[128 = 0]

[128 124 140 127 119 148 134 135 141 131 128 116  91 135 121 187 120 126
 143 131  97 114 119 121 127 116 110 129 143 123 127 126 129 126  92 128
 124 155 128 126 137 129 128 127 125 134 127 134 138 139  77 117 112] : (41)
[122 128 135 130 123 156 128 125 142 131 124 117  92 106 115 127 120 158
 164 124 110 126 118 124 153 128 115 118 144 136 128 128 131 129 238 136
 110 168 154 127 124 138 131 139 133 145 128 114 122 122 141 109 113] : (39)
[121 105 132 137 136 130 112 121 138 135 133 115 124 115 124 169 123 144
 124 127 102  88 123 124 139 100 121 118 135 140 129 129 123 124 192 122
 130 146 108 130 150 128 148 131 139 139 135 139 138 112 141 110 103] : (60)
[124 141 133 129  96 175 117 119 142 129 125 128  98 145 125 163 122 132
 147 128 101 138 122 126 129 140 112 106 130 119 130 129 135 124 154 153
 124 147 141 125 138 129 127 128 123 141 133 118 144 117 136 119 120] : (41)
[124 152 128 118 114 166 128 125 149 119 167 110 100 141 124 130 128 129
 152 130 117 139 124 119 125 119 127 122 150 128 131 117 130 128 106 132
 138 156 138 126 137 121 119 124 117 123 126 128 125 124  97 119 119] : (42)
[124 118 117 119 119 146 123 128 134 120 132 133 111 138 110 146 130 130
 156 123 105  99 127 118 146 100 120 108 123 141 122 123 125 133 228 124
 132 160 119 124 134 124 135 149 132 136 142 141 125 112 207 123 124] : (63)
[124 165 121 113 109 163 126 112 125  98 130 127 110 131 120  75 121 129
 156 121 131 139 132 134 126 101 124 122 132 134 121 125 123 135 122 130
 135 150 135 125 152 110 126 120 124 126 130 134 129 125  94 110 126] : (43)
[107 122 133 126 127 143 127 119 120 100 132  92 119 119 107 133 123 128
 126 127  88  68 115 118 152  88 151  99 128 170 131 119 114 119 240 113
 159 169  98 124 138 111 158 147 147 134 130 139 111 102 165 121 124] : (63)
[122 147 128 100 125 162 124 148 138 122 125 139  97 128 120 142 122 137
 134 135 126 124 121 126 136 140 123 111 129 125 120 129 132 118 190 137
 123 150 150 121 125 128 141 140 131 137 126 110 121 124 180 124 131] : (39)
[122 131 120 127 116 140 128 110 132 109 125 112 123 133 120 112 125 114
 123 120 109 102 120 119 130  83 118 124 139 137 124 121 143 127 110 124
 145 146 112 120 153 136 141 127 135 107 126 145 125 121  65 116 119] : (45)
[128 129 125 122 109 155 128 117 143 110 129 131 101 111 114 146 133 135
 142 128 123 107 135 126 145 114 119 114 139 139 139 132 115 142 242 129
 132 153 130 129 125 128 135 148 138 116 126 138 126 126 252 116 134] : (55)
[118 154 121 104 128 162 120 118 134 105 119 107 115 144 131  59 124 125
 125 141 126 122 116 131 141  99 133 119 121 149 124 117 121 129 179 131
 151 149 141 134 136 117 147 117 141 130 131 116 118 113 109 110 116] : (43)
[117 111 120 150 136 140 118 125 122 118 140 106 129 139 119 150 120 131
 100 127  93  79 115 123 147  88 140 120 126 158 122 124 112 141 200 130
 148 148 109 124 125 126 188 128 142 148 137 115 132 117 116 124 106] : (60)
[115 111 101 131 107 159 110 102 132 119 132 145 116 111 112 157 130 131
 125 119 116  96 122 133 142  95 130 112 126 139 104 128 112 131 252 123
 137 140 106 130 131 126 148 132 147 128 137 139 136 108 252 114 125] : (63)
[121 138 102 118 112 144 127 119 126 113 131 150 113  99 123 116 112 138
 146 123 117 104 126 121 142 104  97 122 126 149 133 133 116 135 177 139
 114 140 114 124 142 118 135 142 139 123 134 141 117 126 193 115 126] : (55)
[121 152 129 125 100 195 113 117 147 122 134 121 101 158 120 205 137 116
 133 117 107 138 117 132 122 128 125 116 130 103 134 126 121 126 145 142
 141 142 123 123 137 112 140 110 117 115 108 132 163 101 173 128 125] : (41)
[118 150 142 121 126 148 134 143 134 105 127 116 105 144 119 126 116 131
 143 129 106  89 120 114 142 113 108 127 145 155 129 121 127 130 171 128
 137 164 131 138 136 126 154 143 139 136 122 123 112 126  93 112 110] : (43)
[116 143 143 121 110 141 131 133 136 111 136 102 100 128 126 144 142 126
 152 130 104 101 128 123 132 120 100 120 134 137 117 120 123 125  97 121
 134 165 149 130 144 121 125 140 120 132 120 138 118 110  62 123 129] : (41)
[133 113 122 132 121 136 121 138 139 132 132 129 102 105 108 117 122 141
 160 133 113 112 128 105 138 120 120 116 131 142 127 131 133 132 203 142
 115 156 146 123 134 137 130 127 140 142 134  95 117 118 142 115 116] : (39)
[132 133  95 115  97 211 107  90 140 139 128 178 122 126 140 193 177 124
 115 117 129 143 130 145 125  99 130 113 119 117 130 125 121 131 252 146
 138 124 123 117 125 116 134 118 138 127 141 133 161  94 252 121 135] : (55)
[124 158 136 122 124 176 138 124 135 113 130 141  93 119 124 148 116 134
 142 123 129 118 123 132 140 154 114 121 126 125 126 125 126 134 248 137
 136 146 145  92 116 135 143 129 129 134 127 114 124 119 242 132 123] : (39)
